Read these off the row that follows.
1) The entry just right of 131?
2) The entry just left of 127?
[131 126 107 125 127 129]
1) 126
2) 125

126	124	133	120	152	109	151	124	109
110	130	113	108	104	124	129	122	135
146	121	108	137	134	125	104	106	127
107	143	126	106	130	110	151	105	121
104	107	143	107	130	115	145	149	121
138	126	138	145	130	134	129	134	133
117	106	124	152	132	127	147	142	151
149	134	135	150	106	125	124	114	146
105	111	144	116	138	128	132	140	114
104	140	116	105	105	107	128	151	120
106	107	149	144	126	133	110	151	134
133	147	140	104	112	132	116	149	141
Counting starts at 0.
Read off the entry in row 0 and column 2.
Answer: 133
Read off the top-left entry.
Answer: 126
Read off the bottom-right entry.
Answer: 141
The entry at row 0, column 1 is 124
Read off the entry at row 1, column 2.
Answer: 113
Read off the entry in the bottom-left corner.
Answer: 133
The entry in row 2 and column 0 is 146
Read off the entry in the top-right corner.
Answer: 109
Read off the entry at row 2, column 1.
Answer: 121
The entry in row 1 and column 0: 110
Read off the entry at row 1, column 1.
Answer: 130

a =
[[131 144 117 123 119 122 131 124 123 125 124 120]
 [137 121 120 122 129 118 127 115 127 141 131 118]
 [123 139 116 131 128 137 131 122 119 119 131 124]
 [136 125 138 129 137 125 135 122 117 127 126 139]
 [123 133 132 128 140 130 137 123 120 113 128 135]
 [123 129 119 123 142 133 121 130 103 134 121 125]
 [127 122 129 125 125 121 142 122 121 133 132 132]
 [117 124 129 132 123 130 134 139 118 130 138 138]
 [145 127 129 124 128 120 122 125 114 144 120 128]
 [117 128 130 132 125 131 134 133 119 121 143 131]
 [117 121 119 116 146 120 129 117 150 118 120 120]
 [117 114 130 121 145 121 143 123 110 129 134 133]
 [137 131 124 122 138 120 127 122 114 132 110 136]
 [126 130 139 124 123 120 144 130 123 128 133 137]
 [125 126 123 124 128 117 143 121 120 126 141 125]
 [125 122 125 126 133 127 148 121 147 108 126 120]]
Counting starts at 0.
Read off the entry at row 1, column 1.
A: 121
The bottom-right entry: 120
Read off the largest entry.
A: 150
The top-left entry is 131
Read off the entry in the bottom-left corner.
A: 125
Read off the top-right entry.
A: 120
Read off the entry in row 1 and column 2.
A: 120
The entry at row 2, column 1 is 139
Read off the entry at row 1, column 0.
A: 137
The entry directly above the largest entry -> 119
Read off the entry directly above the smallest entry.
A: 120
Read off the entry in row 0 and column 1.
A: 144
The entry in row 0 and column 2 -> 117
Read off the entry just left of the smallest entry.
A: 130
The entry at row 2, column 0 -> 123
Read off the entry just right of the smallest entry.
A: 134
Read off the entry at row 2, column 2.
A: 116
The bottom entry of the column that holds the largest entry: 147
Read off the entry just left of 147.
A: 121
The top entry of the column that holds the largest entry is 123
